Each row of numbers stands for one element and depends on some of the facts below. Use the named rows to name the rest.

Some elements and their rows:
[  5   5   3   5  -4 -14   4   0   6   6   7  -4   1  -1   0  -1  -7  -5
  -7  -5  -4  -4  -1   4  -1  -4   2   8  -1   7  -9   3  -1   2   1  -4
  -8  -1] : Z_775
[  7  -8 -10  15  -8  10   1  -8  13  14 -33 -11   0   8   6   3  12  -3
  16  14   7 -12 -16  17 -36  -1  -5  27  -1   1 -18  -3   6  15  17  12
   1 -11] : Z_392
[ 2  2  1 -7 -3 -6 -4  1  2 -2  2  2 -2  5  0 -1  4  0 -4 -2  1  0 -2 -3
  0 -8  3 -9  1 -3  3  4  0 -4  2 -3 -3 -1] : Z_290
[-4  1 -2  0  7  6  2 -2  0 -2 -2 -2  0 -6 -3  0  0 -1  4 -1  1 -1 -1  2
  3  2  1  1  2  1  1 -1  0  2  0  0 -2  1] : Z_331
[  9   2  -5 -19  16  -9  -8 -13   0  -4   1  -5  13   0 -18  -6   4 -12
 -10   5  -3   2   4  -3   4  -1   7   8  -2   0  13 -14  14  10  -7  23
  17  16] : Z_543
[ -2 -11  -5  13 -11   5   5  -6   4  16 -25  -8  -1   1   4  -1  10  -3
  10  16   4  -6  -8   4 -33   1  -2  17  -3  -4 -11  -3   6  12   2   1
   8 -10] : Z_401
[  4   6   0   0  -2  -3   1  -2   3   6   8  -1   2   5  -3   0 -13   1
  -3  -6   1  -2  -2   6   2   0   3   3   5   1  -7   0   0   1   4  -4
  -7   0] : Z_691
[ 10   2  -5 -20  16 -10  -9 -15   1  -3   0  -7  14   2 -20  -6   5 -13
 -11   7  -4   3   3  -4   1  -2   7   9  -4  -1  14 -15  17  13  -8  25
  18  17] : Z_108
[  4   3   2   2  -5  -6   2   0  -1   7   7   1   1   5  -1   0 -11   0
  -4  -3   0   1   3   1   0   1   1   2   2   0  -6  -1   0   0   0  -5
  -3   1] : Z_4
[ -6  -4  -3  -5   2   1  -1  -1  -1  -6  -4  -2  -3  -9  -3   1 -10   4
   2  -5   1   1   6   1   0   5   5   1   4   4   5  -3  -1   8   6  -5
   0  -3] : Z_816
[  2  -2   4   3 -10  -6   5   4  -9  10   6   5   1   8   0   0  -8   2
  -4   3  -3   6   9  -8  -3   2  -2   0  -2  -2  -3  -2   1  -4  -4  -7
   5   2] : Z_429
[ -6   1   9   2  -6  -2   7  12   4  -1   4   4 -15  12  -1  -3  11  -6
  -3  -5  -3 -27   3  -2  11  -3  12  -5  23  -5   7   4   7  -8  13 -24
   2  -2] : Z_733
[ -3   2   5  -6  -5  -5   9   7   2   1  -1   2  -7   4  -4   0   4  -3
  -2  -3  -2  -3  -2  -6   1 -11   6  -9  10   0   1   7   1  -8   7 -18
  -5  -2] : Z_561
[ 11   1  -5 -23  16 -15 -10 -16   0  -3   1  -7  16  -1 -20  -8   6 -16
 -15   9  -5   2   6  -5   0  -3   7  10  -6   0  16 -17  19  13 -12  29
  22  20] : Z_247
[ -7   0  -6  -8   5   0  -1  -6  -8   6  -5   3   6 -23  -6   0  -7   5
   4   2   7  39  -3  -5  -9  -6  -7 -13 -21  -1  -5   4 -14  -3 -15   0
  -8   3] : Z_480
[-7  1 -3  0  0 11  6 -1  2 -2 -2  0  4 -7 -6  0 10 -1  1 -4  8  1 -4  4
  4 -3  1 -1  7  3 -2 -5  2  6 -3  0 -1 -5] : Z_199
[  8 -11  -8  10 -24   0  -4  -5   9  19 -29  -5  -3  18  10   1  14   0
   9  19   8  -8 -12   6 -46  -9  -3  14  -3  -8 -12  -1   8   8  12   6
   7 -14] : Z_267
[  5   3   1  -5  -2 -10  -3   0   8  -3   1  -2  -1   4   2   0   5  -3
  -4  -2   0  -4  -6   0  -1 -10   2  -4   1   1   1   6  -1  -2   4   1
  -6  -3] : Z_24

Some facts about the elements:
Φ: uses; Λ: refers to; β: belongs to class
Z_108	Φ	Z_464; Z_139	Φ	Z_728; Z_15	Φ	Z_26; Z_155	Φ	Z_784; Z_184	Φ	Z_467; Z_187	Φ	Z_623
Z_199	Φ	Z_979; Z_205	Φ	Z_543; Z_217	Φ	Z_763; Z_227	Φ	Z_314; Z_231	Φ	Z_267; Z_234	Φ	Z_95
Z_235	Φ	Z_782; Z_243	Φ	Z_58; Z_247	Φ	Z_705; Z_255	Φ	Z_435; Z_267	Φ	Z_392; Z_277	Φ	Z_561
Z_294	Φ	Z_290; Z_314	Φ	Z_934; Z_32	Φ	Z_294; Z_329	Φ	Z_835; Z_333	Φ	Z_677; Z_347	Φ	Z_108
Z_35	Φ	Z_231; Z_378	Φ	Z_597; Z_384	Φ	Z_378; Z_392	Φ	Z_950; Z_401	Φ	Z_35; Z_407	Φ	Z_656
Z_435	Φ	Z_664; Z_439	Φ	Z_359; Z_464	Φ	Z_247; Z_465	Φ	Z_748; Z_467	Φ	Z_243; Z_480	Φ	Z_86
Z_484	Φ	Z_772; Z_522	Φ	Z_598; Z_534	Φ	Z_94; Z_545	Φ	Z_465; Z_556	Φ	Z_614; Z_561	Φ	Z_522
Z_565	Φ	Z_14; Z_571	Φ	Z_658; Z_577	Φ	Z_77; Z_592	Φ	Z_920; Z_596	Φ	Z_234; Z_597	Φ	Z_155
Z_598	Φ	Z_867; Z_599	Φ	Z_765; Z_614	Φ	Z_15; Z_618	Φ	Z_864; Z_62	Φ	Z_742; Z_631	Φ	Z_573
Z_642	Φ	Z_139; Z_649	Φ	Z_565; Z_664	Φ	Z_902; Z_677	Φ	Z_642; Z_703	Φ	Z_733; Z_705	Φ	Z_205
Z_722	Φ	Z_747; Z_728	Φ	Z_184; Z_742	Φ	Z_652; Z_748	Φ	Z_703; Z_763	Φ	Z_599; Z_765	Φ	Z_532
Z_77	Φ	Z_384; Z_775	Φ	Z_631; Z_782	Φ	Z_233; Z_784	Φ	Z_951; Z_793	Φ	Z_204; Z_86	Φ	Z_909
Z_864	Φ	Z_484; Z_867	Φ	Z_28; Z_880	Φ	Z_918; Z_892	Φ	Z_545; Z_902	Φ	Z_592; Z_909	Φ	Z_227
Z_94	Φ	Z_307; Z_95	Φ	Z_333; Z_950	Φ	Z_596; Z_951	Φ	Z_187; Z_112	Λ	Z_542; Z_116	Λ	Z_864
Z_128	Λ	Z_577; Z_132	Λ	Z_186; Z_139	Λ	Z_191; Z_14	Λ	Z_775; Z_147	Λ	Z_845; Z_15	Λ	Z_691
Z_186	Λ	Z_598; Z_187	Λ	Z_652; Z_191	Λ	Z_132; Z_199	Λ	Z_50; Z_231	Λ	Z_957; Z_235	Λ	Z_772
Z_247	Λ	Z_558; Z_258	Λ	Z_846; Z_26	Λ	Z_966; Z_294	Λ	Z_361; Z_307	Λ	Z_258; Z_308	Λ	Z_463
Z_322	Λ	Z_127; Z_326	Λ	Z_597; Z_331	Λ	Z_15; Z_333	Λ	Z_918; Z_340	Λ	Z_307; Z_347	Λ	Z_763
Z_359	Λ	Z_782; Z_361	Λ	Z_333; Z_378	Λ	Z_642; Z_384	Λ	Z_835; Z_407	Λ	Z_308; Z_41	Λ	Z_909
Z_429	Λ	Z_614; Z_435	Λ	Z_816; Z_439	Λ	Z_999; Z_441	Λ	Z_235; Z_45	Λ	Z_58; Z_450	Λ	Z_487
Z_463	Λ	Z_590; Z_464	Λ	Z_860; Z_465	Λ	Z_347; Z_472	Λ	Z_979; Z_480	Λ	Z_294; Z_487	Λ	Z_496
Z_496	Λ	Z_199; Z_50	Λ	Z_464; Z_522	Λ	Z_439; Z_542	Λ	Z_720; Z_545	Λ	Z_112; Z_558	Λ	Z_522
Z_561	Λ	Z_187; Z_571	Λ	Z_793; Z_577	Λ	Z_868; Z_58	Λ	Z_450; Z_590	Λ	Z_859; Z_596	Λ	Z_764
Z_597	Λ	Z_231; Z_598	Λ	Z_561; Z_610	Λ	Z_247; Z_614	Λ	Z_26; Z_621	Λ	Z_14; Z_63	Λ	Z_596
Z_652	Λ	Z_465; Z_655	Λ	Z_821; Z_676	Λ	Z_722; Z_691	Λ	Z_769; Z_709	Λ	Z_951; Z_720	Λ	Z_407
Z_722	Λ	Z_939; Z_748	Λ	Z_480; Z_763	Λ	Z_969; Z_764	Λ	Z_687; Z_769	Λ	Z_392; Z_77	Λ	Z_748
Z_772	Λ	Z_545; Z_782	Λ	Z_322; Z_788	Λ	Z_116; Z_793	Λ	Z_45; Z_807	Λ	Z_429; Z_816	Λ	Z_571
Z_821	Λ	Z_709; Z_835	Λ	Z_378; Z_845	Λ	Z_472; Z_846	Λ	Z_139; Z_856	Λ	Z_340; Z_859	Λ	Z_359
Z_860	Λ	Z_326; Z_864	Λ	Z_41; Z_868	Λ	Z_621; Z_909	Λ	Z_435; Z_918	Λ	Z_331; Z_937	Λ	Z_556
Z_939	Λ	Z_128; Z_957	Λ	Z_441; Z_966	Λ	Z_147; Z_979	Λ	Z_63; Z_999	Λ	Z_24; Z_108	β	850
Z_112	β	678; Z_116	β	850; Z_127	β	850; Z_128	β	190; Z_132	β	850; Z_139	β	190
Z_14	β	850; Z_147	β	850; Z_15	β	678; Z_155	β	190; Z_184	β	850; Z_186	β	678
Z_187	β	850; Z_191	β	850; Z_199	β	850; Z_204	β	850; Z_205	β	190; Z_217	β	850
Z_227	β	190; Z_231	β	850; Z_233	β	190; Z_234	β	850; Z_235	β	678; Z_24	β	190
Z_243	β	190; Z_247	β	850; Z_255	β	190; Z_258	β	850; Z_26	β	850; Z_267	β	190
Z_277	β	678; Z_28	β	678; Z_290	β	190; Z_294	β	678; Z_307	β	850; Z_308	β	850
Z_314	β	190; Z_32	β	678; Z_322	β	850; Z_326	β	678; Z_329	β	850; Z_331	β	850
Z_332	β	850; Z_333	β	678; Z_340	β	190; Z_344	β	678; Z_347	β	190; Z_35	β	850
Z_359	β	190; Z_361	β	678; Z_378	β	850; Z_384	β	190; Z_392	β	850; Z_4	β	678
Z_401	β	850; Z_407	β	850; Z_408	β	190; Z_41	β	850; Z_429	β	678; Z_435	β	850
Z_439	β	678; Z_441	β	190; Z_45	β	850; Z_450	β	190; Z_463	β	678; Z_464	β	850
Z_465	β	190; Z_467	β	850; Z_472	β	850; Z_480	β	850; Z_484	β	850; Z_487	β	678
Z_496	β	850; Z_50	β	850; Z_522	β	850; Z_525	β	850; Z_532	β	190; Z_534	β	190
Z_542	β	850; Z_543	β	850; Z_545	β	678; Z_556	β	678; Z_558	β	190; Z_561	β	190
Z_565	β	850; Z_571	β	850; Z_573	β	850; Z_577	β	850; Z_58	β	850; Z_590	β	850
Z_592	β	850; Z_596	β	678; Z_597	β	850; Z_598	β	850; Z_599	β	850; Z_610	β	850
Z_614	β	678; Z_618	β	678; Z_62	β	850; Z_621	β	850; Z_623	β	850; Z_63	β	850
Z_631	β	850; Z_642	β	850; Z_649	β	850; Z_652	β	850; Z_655	β	678; Z_656	β	190
Z_658	β	678; Z_664	β	678; Z_676	β	850; Z_677	β	190; Z_687	β	850; Z_691	β	678
Z_703	β	850; Z_705	β	850; Z_709	β	190; Z_720	β	850; Z_722	β	850; Z_728	β	850
Z_733	β	190; Z_742	β	678; Z_747	β	850; Z_748	β	850; Z_763	β	190; Z_764	β	190
Z_765	β	678; Z_769	β	678; Z_77	β	850; Z_772	β	850; Z_775	β	678; Z_782	β	850
Z_784	β	190; Z_788	β	850; Z_793	β	850; Z_807	β	850; Z_816	β	850; Z_821	β	850
Z_835	β	190; Z_845	β	850; Z_846	β	850; Z_856	β	850; Z_859	β	190; Z_86	β	190
Z_860	β	850; Z_864	β	850; Z_867	β	850; Z_868	β	190; Z_880	β	850; Z_892	β	678
Z_902	β	850; Z_909	β	190; Z_918	β	678; Z_920	β	850; Z_934	β	850; Z_937	β	850
Z_939	β	190; Z_94	β	850; Z_95	β	850; Z_950	β	850; Z_951	β	190; Z_957	β	850
Z_966	β	850; Z_969	β	678; Z_979	β	190; Z_999	β	190

Which element is each row?
No name comes twice in this set of rows, the named rows included.
[ 18  -5  -6  18 -19  -3  -7  -3  10  16 -21  -3   1  20  12   3   0   1
   8   9   8 -12  -6  21 -31  -2  -7  27  -5   2 -22  -4   4   9  20  13
   1  -8] => Z_596
[ 23  -8   3  17  -1 -13 -16  14   3 -20 -14   9   0   3  20   6  17  -3
   0  -1   0  -7  14  16  11  -1 -22  21 -24  19  -4  -1  -6 -11  16  33
   9   8] => Z_642
[  7   5   3   2   3  -7   0  -1  -3  12   8  -1   0  11   0  -1 -18  -1
   1   5  -7   0   0  -2  -2   5  -1   3  -3  -6  -6   4  -1  -7   0  -5
  -4   9] => Z_463
[  7 -14  -8  17 -13   9  -1  -4   4  14 -33  -4  -1  10   9   2  13   0
  14  19   7  -7  -6  11 -36   1  -9  24  -6  -2 -14  -6   7  10  13  13
  10  -7] => Z_950
[  0  -1   4   2 -10  -8   5   4  -7  10   7   5   0   5  -2  -1  -9   1
  -5   2  -3   6   8  -7  -2   1  -1  -1  -1  -1  -4  -1   1  -4  -4 -10
   3   3] => Z_614
[ -1   5  -2   2  12  -3   0  -4  10  -5  -1  -8   0 -12  -2  -1   3  -6
   1  -7  -1  -8  -7  11   6  -2   2   6   1   8  -3   3  -3   5   3   4
  -9  -1] => Z_687
[ -6  -8   2   3  -4   5   5   5 -12   2  -3   6  -1  -3   0  -1   5   1
   1   8  -2   8  10 -11  -2   6  -4  -4  -5  -4   5  -4   2  -3  -9  -4
  13   3] => Z_807
[-4  1 -1  3  2 15  9  0 -2  1 -1  2  5 -2 -4 -1 16 -2  2  2  5  4 -5  1
  7 -3 -3 -1  4  0 -3 -4  2 -1 -8  2  2  0] => Z_957
[  2   4   0   0  21  -4  -2  -4   2   2  -2  -7  -4  -2   0   0 -14  -6
   9   6 -14  -6  -6   0   2   7   0   6  -7  -2   1   8  -4  -7   3   1
  -7  11] => Z_127
[ 12 -12  -8  14  -9  11  -7   1   1   5 -29   2  -1  14  10   4  12   3
  14  13   8  -5  -2  14 -24   2 -12  22  -8   0 -12  -6   4   4  17  19
  10  -3] => Z_234
[  3   6   1   2  -9   6   7   0  -1   7   8   5   7   8  -5  -1   4   1
  -5  -5   7   3  -3   4   4  -5  -1   0   8   0 -11  -6   3   1  -3  -3
  -3  -3] => Z_326
[  3   5   1  -1  -3  -3   1  -1  -1   6   8   2   1   6  -3   0 -13   1
  -3  -5   1   2   2   3   3   1   2   2   3   0  -5  -1  -1  -1   3  -5
  -5   3] => Z_918

Now the same elements, written a new way:
Some elements and their rows:
[ -9   4 -16 -10   6  -8  20   5  -3   4 -29 -12   6   9   2   8 -15 -19
  22  17   4  -9 -14  -4  -1  -3  -4   8  -4] : Z_32
[-16  -5 -17   1  10 -10  17   5  -8   6 -22 -12  14   8 -13   5   3   5
  14  -1   0 -17  -8  11  -4   2 -16   7 -15] : Z_816
[-16  -3 -15  -1  12  -7  21  19 -10   5 -18  -7   6  11 -21   5   0   1
  21  -3  -5 -14  -9   8   0   5 -14   4 -18] : Z_147
[-16  -5 -15   4  12  -5  16  13 -10   4 -15 -13  10   8 -16   4  -3   2
  16   0   0 -15 -12   6  -1   5 -14   1 -12] : Z_322
[-26   3 -14  -1   8  -6  14   7 -10  10  -2  -9  16   7  -9  -8  -5  -2
  18   8  -6 -23 -20  -5   1  14 -32   5   0] : Z_772
[-20   3 -17  -7  19  -7   9  -2 -13   5 -17  -6  21  10   2  -7 -14  -9
  27   2 -13 -17 -12  -4   3  12 -22  15  -9] : Z_623
[-17   1 -15  -4  14 -10  12   2  -6   6 -21  -8  13  10   3   2 -21  -9
  25   4  -7 -11 -13  -1  -2   2 -15   6 -10] : Z_127
[ -4 -15 -14   1  21  -5  16   1   2  -1 -35  -3  14   8   8   3  -7 -16
  25  28   0  -5  -8  -5   5   3   5  13 -14] : Z_556
[-10  -1 -13   2   5  -9  15  -1  -6   3 -26  -8  19   2  -5  -2 -25  -9
  29   1   0  -7 -11  -5  -4   1 -11  12 -12] : Z_86
[-13  -2 -10   0  -3 -12  18   5  -3   9 -14  -6  10   2 -11  -3 -10  -2
  23   6   4 -11 -10  -3  -2   7 -17   9 -10] : Z_999
[-10   2 -15  -3  10  -8  14  -1 -10   9 -23  -7  11  13  -1  -1 -12 -14
  26   7  -4  -7 -14  -5  -6   2 -12  10  -5] : Z_4
[-21  -6 -13   4   8  -8  15   3   0   7 -16  -9  17   4  -4  -1  -6  -1
  14  17   0 -18 -13  -1   1   6 -20   4  -5] : Z_597
[-11 -18 -15   1  13 -12  18   8   0   6 -20 -17   8   4   2   8   8   2
   6  18   7 -18 -13  11   0   4  -5   5 -16] : Z_199
[-13   0 -12   2   2  -8  17   2  -6  10 -19  -3   9  11 -13  -2   0  -5
  22  11  -1  -9  -9  -3  -5   4 -16   5  -4] : Z_655
[ -6  -6 -17  -1  11  -5  16   6 -15   0 -27 -17  18   2  -7   1 -15  -7
  24  -5   4  -9 -14   1  -3   6  -6  13 -17] : Z_205
[-20  -2 -12   2   6 -12  15   4  -1   9 -16  -4  10   9  -8   1  -7   0
  20   9  -4 -14  -7   2  -1   3 -19   4  -9] : Z_116
[ -7  -4 -17  -3   9  -7  16   7 -16   3 -22 -18  13   3  -5   1 -14  -7
  22  -6   4 -11 -18   2  -5   7  -8  13 -14] : Z_408
[-17   2 -16  -3  13 -10  12   1  -6   7 -20  -8  13  11   3   2 -21  -9
  25   3  -7 -11 -13  -1  -2   1 -15   7 -10] : Z_642

Which element is each row?
No name comes twice in this set of rows, the named rows included.
[-14  -5 -10   8  -3  -8  18   6  -3   9 -13  -9  15  -2  -9  -5 -12  -2
  19  11   6 -13 -17  -5  -4   7 -19   5  -7] => Z_441
[-10 -10 -12  -4  12  -6  19  13 -18   6 -10  -4  11   5 -18 -10  10   2
  24  -3  -8 -17 -13   2   4  22 -16  18 -22] => Z_979
[ -9  -8 -15   3  -1 -10  21   2 -10   8 -23 -16  16   0 -12   1   2   4
  15  -1   9 -17 -11   7  -7   6 -15  12 -14] => Z_450
[-11   7 -19 -23   7 -12  14   8 -27  14  -3 -22   5   7   2  -5  -2  -9
  20 -13  -2 -23 -29   3  -4  20 -21  19  -7] => Z_656
[-10  -3 -13  -4  -3 -13  16  11 -15  13  -7 -17   1   5 -14   2  -2   2
  16  -7   9 -12 -17   5  -7  10 -14   4  -8] => Z_763
[-20   2 -12 -13   0 -15  20  24   1  15   2 -15 -11   8   2   8  -7  -9
  11  19   5 -20 -28   1   2   4 -16  -5  -2] => Z_407
[-15   6 -14 -15   8 -19   9   6  -9  19  -2 -11  -3  15  13   4 -14 -11
  20  -2  -9 -14 -25   3  -8   4 -19   2  -5] => Z_631
[ -1 -16 -12   2  21 -10   6   0 -23   9  -9  -8  14   7   6 -12  -2  -1
  25 -11 -10  -9 -20   2  -7  20 -11  16 -22] => Z_733

Now the same elements, written a new way:
Some elements and their rows:
[ -3   4   0  -3  -2  -1  -6   3  -8  -4  -6  11  -7 -12] : Z_191
[  6  -2  -2  -2   2   0  -2  -1  -9  -5 -15  15  -2   3] : Z_480
[ -4   8   0  -2  -5   5  -6   1  -2  -5  -1   3  -9 -17] : Z_652
[-5 -6 -5 -1 -1  1  5  2  0 -3 10  0  3  1] : Z_867
[-5 -6 -4  0  0 -2  5  2 -1 -2 11  0  2  1] : Z_332
[ 11  13   8   3   5 -26  -7  -2  -3  17   5 -10  -5  -6] : Z_333
[ -3   1   5   0   0   5  -5   0   2   0 -10   5  -1  -2] : Z_340
[-1  0  5  1  0  5 -4 -1  3  1 -9  3  0  0] : Z_999
[-5 -6 -5 -1 -1  1  5  2 -1 -3 10  1  3  1] : Z_902
[ -5  27  -4  17   7 -27   3   6 -13   8  13 -16   7   4] : Z_950
[ -2 -10  -5  -1   4  -5   6   3  -6  -3   4   7   5   7] : Z_62
[ 15   0  -1   4  -4   2   0   0   5  -8 -10   7  -2  -9] : Z_816
[ 7  4  2 -4 -1  2 -5  1  0 -1 -9 -5 -2  2] : Z_429
[ 3  3 -1  0 -1  3 -1 -2 -2 -2 -5  4 -4 -3] : Z_937
[ -2  -7  -1  -4   0   0   3   5   3  -1   9 -10   6   7] : Z_765
[ 2  4 -1 -1 -2  2 -3 -1 -4 -3 -7  7 -6 -6] : Z_472
[-8 -2 -4  1 -3  3  5  1  4 -2 16 -7  0 -6] : Z_747
[-13  -4   2   1  -3   9   3   3  12   1  14  -9   5  -3] : Z_733

Which element is each row?
No name comes twice in this set of rows, the named rows included.
[  4  -7  14  -2   6 -28  -8  -5   4  24  12  12 -10 -23] => Z_139
[ -3  -7   8   6   8 -27   2  -2   6  22  24  -3   2  -6] => Z_677
[  3  -3  -3  -3  -2  10  -1  -1  -4  -9 -12  10  -3   1] => Z_378
[  0   8  -1   0  -5   8  -2  -3   2  -3  -1  -2  -7 -10] => Z_14
[  4  -4  -3  -4  -1   9  -1  -1  -5  -8 -15  13  -2   3] => Z_77
[ -5  -2  -1  -4  -4   5   2   5   9  -1  15 -18   3   1] => Z_28
[ 16   1  -1   6  -4   4   1  -3   6  -6 -10   3  -1  -5] => Z_496
[ -7  30  -4  18   7 -27   3   7 -14   7  11 -18   8   6] => Z_392
[  8   3   1  -5   5   4  -1  -6  -5   4 -15  -4   1  23] => Z_235
[ -1   8  -1  -1  -5   8  -3  -2   1  -4  -2  -1  -8 -12] => Z_26
[ 7  3 -1  1 -2  2 -2 -2 -1 -4 -8  6 -4 -6] => Z_116
[-12  -1  -5  -2  -8  15   5   2   9  -7  17 -10  -1  -8] => Z_623
[ 0  6 -1 -2  0  5 -2 -5 -5  0 -7  3 -6  1] => Z_782
[-11 -12   0  -1  -1  11   4   4   7  -4   5   0   8   5] => Z_155
[-12 -11   0  -1  -2  13   4   4   9  -5   6  -2   7   3] => Z_784

